Here is a tiny trained network, its code and every weight. The questions are about switching its units off for an input and a target symbol, where a switched-off unit gives its printed mean instead of its output.

import numpy as np


def w(rows, s, z=0):
    codes = np.array(rows[::2]) - 128.0
    scale = np.full(codes.shape[1], s)
    scale[-1] = z or s
    return codes * scale


def norm(h):
    return h / np.sqrt((h * h).mean(-1, keepdims=True) + 1e-5)


def f(y):
    return y / 2 * (1 + np.tanh(0.7978845608 * (y + 0.044715 * y**3)))


def softmax(a):
    e = np.exp(a - a.max(-1, keepdims=True))
    return e / e.sum(-1, keepdims=True)


def log_softmax(a):
    a = a - a.max(-1, keepdims=True)
    return a - np.log(np.exp(a).sum(-1, keepdims=True))


def net(x, mask):
    ids = ['ΘΦΩαβγδλμσ'.index(c) for c in x.split()]
    T = len(ids)
    res = E[ids] + P[:T]
    q, k, v = (norm(res) @ M[0].T for M in (Q, K, V))
    z = softmax(np.where(np.tri(T) > 0, q @ k.T / 2**0.5, -1e9)) @ v
    res = res + np.where(mask[0], z, O[0][:, -1]) @ O[0][:, :-1]
    y = f(norm(res) @ A[0][:, :-1].T + A[0][:, -1])
    res = res + np.where(mask[1:17], y, B[0][:, -1]) @ B[0][:, :-1]
    return log_softmax(norm(res)[-1] @ U[:, :-1].T + U[:, -1])


Q, K, V, O, A, B = {}, {}, {}, {}, {}, {}
E = w([
[81,70,107,113,149,147,92,152,44,117],'Θ',
[99,59,134,172,158,57,81,104,85,72],'Φ',
[192,146,164,92,141,88,133,163,79,75],'Ω',
[192,101,103,204,94,93,139,122,82,122],'α',
[88,146,81,159,82,148,102,176,81,184],'β',
[195,169,9,202,73,144,116,168,159,120],'γ',
[125,162,155,124,100,95,94,196,135,48],'δ',
[137,173,150,109,118,70,92,157,89,107],'λ',
[189,217,126,109,103,122,156,190,85,132],'μ',
[149,112,190,122,151,51,90,117,72,25],'σ',
],0.016)
P = w([
[172,97,187,124,81,159,129,49,135,158],'0',
[192,140,203,181,188,129,61,99,150,4],'1',
[175,177,181,177,155,175,53,125,144,41],'2',
[189,169,177,174,153,172,69,110,130,58],'3',
[95,121,56,171,108,20,88,238,35,78],'4',
[51,101,61,175,133,22,66,220,34,71],'5',
[50,93,63,159,107,53,56,216,26,94],'6',
[67,115,60,192,101,39,68,223,24,93],'7',
[78,102,56,186,102,46,73,204,13,114],'8',
[89,95,77,204,92,43,120,191,30,89],'9',
[39,107,16,206,103,67,78,238,65,50],'10',
[71,110,47,185,112,58,75,202,31,71],'11',
[56,97,39,206,101,71,75,209,36,81],'12',
],0.013)
Q[0] = w([
[128,41,137,15,125,95,180,188,215,225],'h0',
[150,141,83,255,130,127,101,184,23,74],'h0',
],0.0066)
K[0] = w([
[125,205,76,127,247,153,163,119,104,36],'h0',
[159,128,208,154,2,85,113,117,141,184],'h0',
],0.0078)
V[0] = w([
[155,173,184,76,100,127,135,214,198,35],'h0',
[44,60,144,158,114,86,31,49,138,1],'h0',
],0.011)
O[0] = w([
[57,202,93,185,143,103,100,66,91,88,143],'h0',
[138,115,201,253,182,169,182,190,114,178,255],'h0',
],0.016,0.0092)
A[0] = w([
[118,208,201,144,201,212,124,11,162,118,2],'n0',
[149,60,183,127,137,159,143,150,207,189,88],'n1',
[105,154,112,155,175,73,87,182,58,106,163],'n2',
[88,156,106,106,200,111,222,153,108,176,46],'n3',
[138,140,58,130,60,101,56,126,68,53,177],'n4',
[42,164,66,94,79,48,151,56,81,137,128],'n5',
[7,192,101,159,155,103,183,42,135,155,39],'n6',
[147,109,122,157,148,139,149,205,40,132,200],'n7',
[92,151,108,149,90,93,128,217,104,98,156],'n8',
[144,179,94,138,108,134,87,42,133,48,125],'n9',
[121,114,187,119,110,134,73,174,95,67,141],'n10',
[142,52,81,42,61,62,129,203,145,132,137],'n11',
[66,167,19,46,102,76,165,84,92,111,117],'n12',
[168,124,189,110,176,77,95,83,149,121,96],'n13',
[166,180,109,147,148,204,116,45,146,98,70],'n14',
[107,82,69,48,46,79,93,74,146,111,54],'n15',
],0.013,0.0094)
B[0] = w([
[216,84,6,96,178,112,212,50,30,139,137],'n0',
[152,132,52,96,114,231,82,142,168,101,175],'n1',
[143,81,108,115,95,90,119,91,129,145,236],'n2',
[174,78,66,128,16,121,134,132,249,230,130],'n3',
[86,99,121,142,149,109,190,143,37,150,241],'n4',
[81,106,155,144,66,238,96,106,144,141,195],'n5',
[207,116,7,157,237,144,101,197,169,179,166],'n6',
[120,119,106,176,103,53,116,101,166,55,249],'n7',
[151,71,80,203,94,114,111,96,115,166,208],'n8',
[75,152,151,87,80,176,140,131,146,194,185],'n9',
[129,114,71,106,122,142,170,98,125,178,176],'n10',
[63,155,112,203,204,29,157,116,204,193,202],'n11',
[129,138,172,106,35,239,137,126,164,55,189],'n12',
[141,113,148,43,99,212,130,101,206,196,127],'n13',
[168,38,60,104,91,89,227,158,106,99,133],'n14',
[168,146,114,114,190,14,151,198,77,85,184],'n15',
],0.013,0.018)
U = w([
[105,100,159,127,159,170,112,229,111,140,148],'Θ',
[72,145,245,172,125,109,115,105,164,109,182],'Φ',
[91,82,98,121,126,139,254,147,102,160,1],'Ω',
[186,78,64,96,98,122,57,152,163,71,119],'α',
[115,134,119,116,110,111,85,90,225,186,146],'β',
[127,138,113,70,173,90,127,223,89,161,138],'γ',
[181,100,90,127,130,101,153,89,90,103,139],'δ',
[156,66,90,105,90,153,144,89,99,188,60],'λ',
[96,180,167,104,113,125,102,121,146,56,215],'μ',
[79,209,116,182,204,161,121,87,126,78,151],'σ',
],0.0094,0.0077)

Each question gives the input, a string of symbols that net reads in full, and the target symbol t.
The units are the heads (2 rows each of Q, K, V and O) and the neurons (one row each of A and B). Each row of codes is followed by its name. A weight is (code - 128) times the scale printed after its matrix; where a second scale follows, it is the last column's (O, A, B and U).
mask holds one flag per unit, heads first, then neurons. A switched-off unit (its flag False) gives its mean, the last column of its rows in O or B, instead of its output. The means were averaged over made-up inputs and are rounded, as every weight is.
A unit's drop is (log p(t) with every unit on - log p(t) with that unit switched off) / (log p(t) with every unit on - log p(t) with every unit switched off).
The circuit of an input: a set's keep is (log p(t) with only the set's units on - log p(t) with every unit switched off) / (log p(t) with every unit on - log p(t) with every unit switched off). Starting from the 12 units with the biggest drops (on a tie, the unit counted first), units are removed one at a time, each time the one whose removal leaves the highest keep (on an exact tie, the one counted first), for as long as the keep stays at least 0.8.
units of the circuit, in order: the units of the circuit, biggest drop first
k most important neurons: the k neurons with the biggest drops, biggest first
drop of u: that unit's drop, to one decimal
input β δ Φ Θ σ β, target γ: units of the circuit, in order => h0, n15, n2
input μ Θ δ γ Φ δ δ μ Φ α λ, target μ: units of the circuit, in order => h0, n12
input Θ δ σ Φ δ α, target α: 3 most important neurons => n1, n4, n7
input β Φ Θ β δ λ, target γ: 2 most important neurons => n15, n7
input δ Φ σ σ Φ, target σ: units of the circuit, in order => h0
input σ α Φ Θ Θ α Φ δ σ α, target Φ: units of the circuit, in order => h0, n6, n4
input β μ δ Ω, target β: 3 most important neurons => n11, n4, n13
input Φ α α σ δ β δ Φ δ δ α σ, target Θ: 2 most important neurons => n11, n1
input Θ δ Ω, target α: units of the circuit, in order => n1, h0, n4
input β σ β δ α Ω δ, target γ: units of the circuit, in order => h0, n15, n7, n2
input α μ Φ α μ γ δ β Θ, target β: units of the circuit, in order => h0, n11, n4
input Θ δ δ α λ σ Φ, target α: 3 most important neurons => n4, n1, n11
input Θ σ α Θ α δ δ λ α δ δ δ β, target α: 4 most important neurons => n4, n11, n7, n1
input Θ Φ β δ δ δ Ω, target α: units of the circuit, in order => n4, n11
input Θ μ Φ Θ μ α δ Θ β, target α: 4 most important neurons => n4, n1, n7, n9
input α δ α μ δ γ δ δ β Θ δ δ, target β: units of the circuit, in order => h0, n11
input Φ Ω δ γ μ δ β δ Ω δ δ Ω, target Θ: most important neuron => n11
input γ Φ δ, target Ω: 2 most important neurons => n4, n10
input σ δ Ω Φ δ Ω α Φ δ δ, target Φ: units of the circuit, in order => h0, n6
input σ Φ Ω, target Φ: 2 most important neurons => n6, n4
input α Ω Ω γ, target α: most important neuron => n1
input Θ γ Θ, target α: 3 most important neurons => n1, n4, n7
input Φ δ α γ σ Φ β λ Θ δ, target Θ: 3 most important neurons => n11, n1, n2
input Φ δ δ α λ δ Φ Ω Φ, target Θ: 2 most important neurons => n11, n1
input δ Φ Ω δ α δ δ Ω Φ α Φ Θ, target σ: drop of h0 => 1.6
input μ δ β δ, target μ: drop of n15 => 0.1
input β Θ λ μ, target γ: drop of n13 => 0.0
input δ μ μ δ Θ, target σ: drop of h0 => 1.5
